Here is a tiny trained network, its code and every weight. The questions are about switching its units off for an input and a target symbol, where a switched-off unit gives its printed mean instead of its output.

import numpy as np


def w(rows, s, z=0):
    codes = np.array(rows[::2]) - 128.0
    scale = np.full(codes.shape[1], s)
    scale[-1] = z or s
    return codes * scale


def norm(h):
    return h / np.sqrt((h * h).mean(-1, keepdims=True) + 1e-5)


def f(y):
    return y / 2 * (1 + np.tanh(0.7978845608 * (y + 0.044715 * y**3)))


def softmax(a):
    e = np.exp(a - a.max(-1, keepdims=True))
    return e / e.sum(-1, keepdims=True)


def log_softmax(a):
    a = a - a.max(-1, keepdims=True)
    return a - np.log(np.exp(a).sum(-1, keepdims=True))


def net(x, mask):
    ids = ['ΔΞγεηπσ'.index(c) for c in x.split()]
    T = len(ids)
    res = E[ids] + P[:T]
    u = 0
    for l in range(2):
        r = norm(res)
        for j in range(2):
            rows = slice(2 * j, 2 * j + 2)
            q, k, v = (r @ M[l][rows].T for M in (Q, K, V))
            z = softmax(np.where(np.tri(T) > 0, q @ k.T / 2**0.5, -1e9)) @ v
            o = O[l][rows]
            res = res + np.where(mask[u + j], z, o[:, -1]) @ o[:, :-1]
        u += 2
        y = f(norm(res) @ A[l][:, :-1].T + A[l][:, -1])
        res = res + np.where(mask[u : u + 12], y, B[l][:, -1]) @ B[l][:, :-1]
        u += 12
    return log_softmax(norm(res)[-1] @ U[:, :-1].T + U[:, -1])


Q, K, V, O, A, B = {}, {}, {}, {}, {}, {}
E = w([
[165,186,165,53,181,149],'Δ',
[109,125,245,93,155,133],'Ξ',
[102,91,102,94,108,176],'γ',
[114,146,180,121,32,101],'ε',
[150,145,146,222,207,119],'η',
[124,220,85,211,123,146],'π',
[116,179,5,101,198,67],'σ',
],0.02)
P = w([
[210,78,146,185,231,76],'0',
[58,152,223,207,134,253],'1',
[58,142,202,163,123,241],'2',
[75,143,192,156,116,243],'3',
[80,151,192,143,109,245],'4',
[95,147,186,143,104,243],'5',
[94,140,192,139,108,237],'6',
[93,132,198,136,107,220],'7',
[110,116,172,119,95,237],'8',
[107,126,191,136,92,224],'9',
[102,129,199,136,95,221],'10',
[105,111,204,138,102,204],'11',
],0.0054)
Q[0] = w([
[112,140,69,230,87,106],'0.h1',
[82,128,7,189,204,131],'0.h1',
[190,239,53,182,229,57],'0.h2',
[61,59,183,41,23,219],'0.h2',
],0.011)
K[0] = w([
[128,193,141,139,71,88],'0.h1',
[130,170,150,131,207,5],'0.h1',
[73,80,93,99,121,235],'0.h2',
[184,156,147,116,125,31],'0.h2',
],0.013)
V[0] = w([
[200,185,148,132,151,1],'0.h1',
[85,184,137,149,65,138],'0.h1',
[111,32,61,151,137,199],'0.h2',
[91,169,121,63,142,206],'0.h2',
],0.0089)
O[0] = w([
[63,189,182,184,180,36,80],'0.h1',
[2,67,155,119,190,35,115],'0.h1',
[135,202,226,120,127,159,50],'0.h2',
[60,157,148,105,130,84,254],'0.h2',
],0.0083,0.0048)
A[0] = w([
[147,52,164,88,191,125,106],'0.n1',
[46,70,93,106,39,113,41],'0.n2',
[212,96,169,222,111,94,2],'0.n3',
[153,148,111,170,169,36,60],'0.n4',
[193,178,189,47,131,192,154],'0.n5',
[126,167,252,88,163,122,117],'0.n6',
[195,103,98,153,137,87,38],'0.n7',
[199,178,162,160,150,89,172],'0.n8',
[158,11,233,117,122,200,132],'0.n9',
[51,114,93,204,74,140,68],'0.n10',
[65,83,102,71,92,168,142],'0.n11',
[147,199,121,83,128,141,102],'0.n12',
],0.011,0.0057)
B[0] = w([
[141,215,130,178,154,117,152],'0.n1',
[194,99,165,147,70,51,154],'0.n2',
[140,11,147,127,191,116,132],'0.n3',
[134,117,142,99,163,235,168],'0.n4',
[215,149,161,146,69,55,254],'0.n5',
[170,138,90,84,60,125,224],'0.n6',
[58,109,120,89,76,154,118],'0.n7',
[112,43,121,72,140,173,188],'0.n8',
[36,218,131,115,179,138,194],'0.n9',
[108,162,144,242,109,94,141],'0.n10',
[112,126,186,111,128,104,180],'0.n11',
[127,57,168,150,93,142,182],'0.n12',
],0.011,0.0096)
Q[1] = w([
[79,189,241,31,116,213],'1.h1',
[147,100,110,185,106,122],'1.h1',
[85,55,82,253,155,40],'1.h2',
[100,51,100,110,136,96],'1.h2',
],0.013)
K[1] = w([
[116,83,96,63,89,248],'1.h1',
[128,108,143,166,115,67],'1.h1',
[153,188,149,196,137,85],'1.h2',
[174,176,128,138,141,117],'1.h2',
],0.017)
V[1] = w([
[254,99,154,123,183,97],'1.h1',
[179,157,110,179,39,143],'1.h1',
[214,95,50,124,232,131],'1.h2',
[73,55,12,39,101,107],'1.h2',
],0.009)
O[1] = w([
[129,128,204,98,124,2,254],'1.h1',
[215,171,47,202,155,115,101],'1.h1',
[136,226,108,195,152,154,165],'1.h2',
[96,112,112,141,188,53,167],'1.h2',
],0.013,0.0032)
A[1] = w([
[155,181,105,140,147,226,81],'1.n1',
[117,188,131,61,102,103,152],'1.n2',
[179,189,89,197,126,157,136],'1.n3',
[197,64,150,150,206,176,30],'1.n4',
[181,156,106,64,100,93,160],'1.n5',
[172,131,157,239,100,69,184],'1.n6',
[97,98,149,181,60,103,101],'1.n7',
[250,152,111,124,118,87,1],'1.n8',
[159,150,203,120,88,160,77],'1.n9',
[88,104,121,69,165,174,143],'1.n10',
[130,139,80,104,248,139,37],'1.n11',
[88,160,168,79,106,141,57],'1.n12',
],0.014,0.0065)
B[1] = w([
[30,48,127,157,86,87,165],'1.n1',
[131,126,173,191,139,127,242],'1.n2',
[127,49,166,205,101,188,181],'1.n3',
[210,80,161,33,232,205,156],'1.n4',
[118,125,114,212,140,106,254],'1.n5',
[203,165,144,57,120,168,235],'1.n6',
[53,28,123,163,158,111,151],'1.n7',
[255,139,101,172,85,122,220],'1.n8',
[89,146,77,87,179,77,193],'1.n9',
[197,176,87,132,143,113,196],'1.n10',
[118,123,19,126,184,9,179],'1.n11',
[153,124,145,82,88,187,152],'1.n12',
],0.012,0.0088)
U = w([
[74,254,189,98,107,130,128],'Δ',
[162,63,154,98,193,174,157],'Ξ',
[86,94,131,254,113,177,251],'γ',
[242,162,139,201,65,83,94],'ε',
[98,53,197,88,69,5,119],'η',
[124,144,88,41,31,155,90],'π',
[77,156,37,167,147,41,238],'σ',
],0.0079,0.0014)

Each question gives the input, a string of symbols that net reads in full, and the target symbol t.
The units are the heads (2 rows each of Q, K, V and O) and the neurons (one row each of A and B). Each row of codes is followed by its name. A weight is (code - 128) times the scale printed after its matrix; where a second scale follows, it is the last column's (O, A, B and U).
mask holds one flag per unit, layer by layer, with each layer's heads first. A switched-off unit (its flag False) gives its mean, the last column of its rows in O or B, instead of its output. The means were averaged over made-up inputs and are rounded, as every weight is.
A unit's drop is (log p(t) with every unit on - log p(t) with that unit switched off) / (log p(t) with every unit on - log p(t) with every unit switched off).
The circuit of an input: a set's keep is (log p(t) with only the set's units on - log p(t) with every unit switched off) / (log p(t) with every unit on - log p(t) with every unit switched off). Starting from the 12 units with the biggest drops (on a tie, the unit counted first), units are removed one at a time, each time the one whose removal leaves the highest keep (on an exact tie, the one counted first), for as long as the keep stays at least 0.8.
circuit, biggest first: the units of the circuit, biggest drop first
k most important neurons: the k neurons with the biggest drops, biggest first
heads that matter: for each layer, one digit per head in row order, 1 if its drop is at least 0.15 and else 0, layers parted by /
input Δ Δ ε Δ Ξ Δ ε η η Δ Ξ, target Δ: heads that matter => 00 / 00
input η γ ε, target γ: most important neuron => 0.n8
input η Δ ε η Δ Δ Δ Δ σ ε γ Ξ, target γ: circuit, biggest first => 0.n9; 1.h1; 1.n1
input σ η ε π π Δ γ Δ σ, target Δ: 2 most important neurons => 0.n11; 0.n4
input ε π η Ξ γ ε ε Δ η ε, target σ: circuit, biggest first => 0.h2; 0.n5; 1.h2; 0.n12
input γ π σ Δ γ, target π: heads that matter => 11 / 11
input σ σ γ η σ η ε Δ σ Δ, target Δ: heads that matter => 10 / 10
input ε π σ ε Δ ε Ξ ε γ, target σ: circuit, biggest first => 0.h2; 0.n9; 0.n12; 1.h2
input Δ Δ Δ γ σ Ξ Δ σ ε η Δ Δ, target η: 2 most important neurons => 0.n5; 0.n2
input η Ξ Δ π Ξ γ η, target γ: circuit, biggest first => 0.h2; 0.n9; 1.h1; 1.n1
input ε π σ η η γ ε π, target σ: heads that matter => 11 / 11
input ε Δ ε π, target γ: circuit, biggest first => 0.n5; 1.h1; 0.h1
input Δ σ Δ π γ σ η Δ π γ σ π, target η: 3 most important neurons => 0.n11; 0.n2; 0.n4
input η Δ η Δ η Ξ σ ε, target η: circuit, biggest first => 0.h1
input Δ Δ Δ Δ ε η η π, target γ: heads that matter => 00 / 00
input η π Δ σ γ σ η Δ η π π η, target γ: 2 most important neurons => 0.n8; 0.n5
input Ξ ε Δ η ε ε σ σ γ Δ, target Ξ: circuit, biggest first => 1.h2; 0.n9; 1.h1
input η ε Ξ Δ η γ Δ ε Δ Δ, target γ: 4 most important neurons => 0.n5; 0.n8; 0.n9; 0.n3
input σ γ π σ, target Δ: 3 most important neurons => 0.n4; 0.n11; 0.n8
input π Δ σ Δ ε γ Δ Δ η, target π: 2 most important neurons => 0.n9; 0.n5
input Δ Δ σ Δ Δ σ σ η γ, target η: 4 most important neurons => 0.n2; 0.n4; 0.n8; 0.n11
input π Δ γ Δ σ, target π: 4 most important neurons => 0.n9; 0.n5; 0.n11; 0.n6
input η γ η σ, target γ: 2 most important neurons => 0.n8; 1.n3
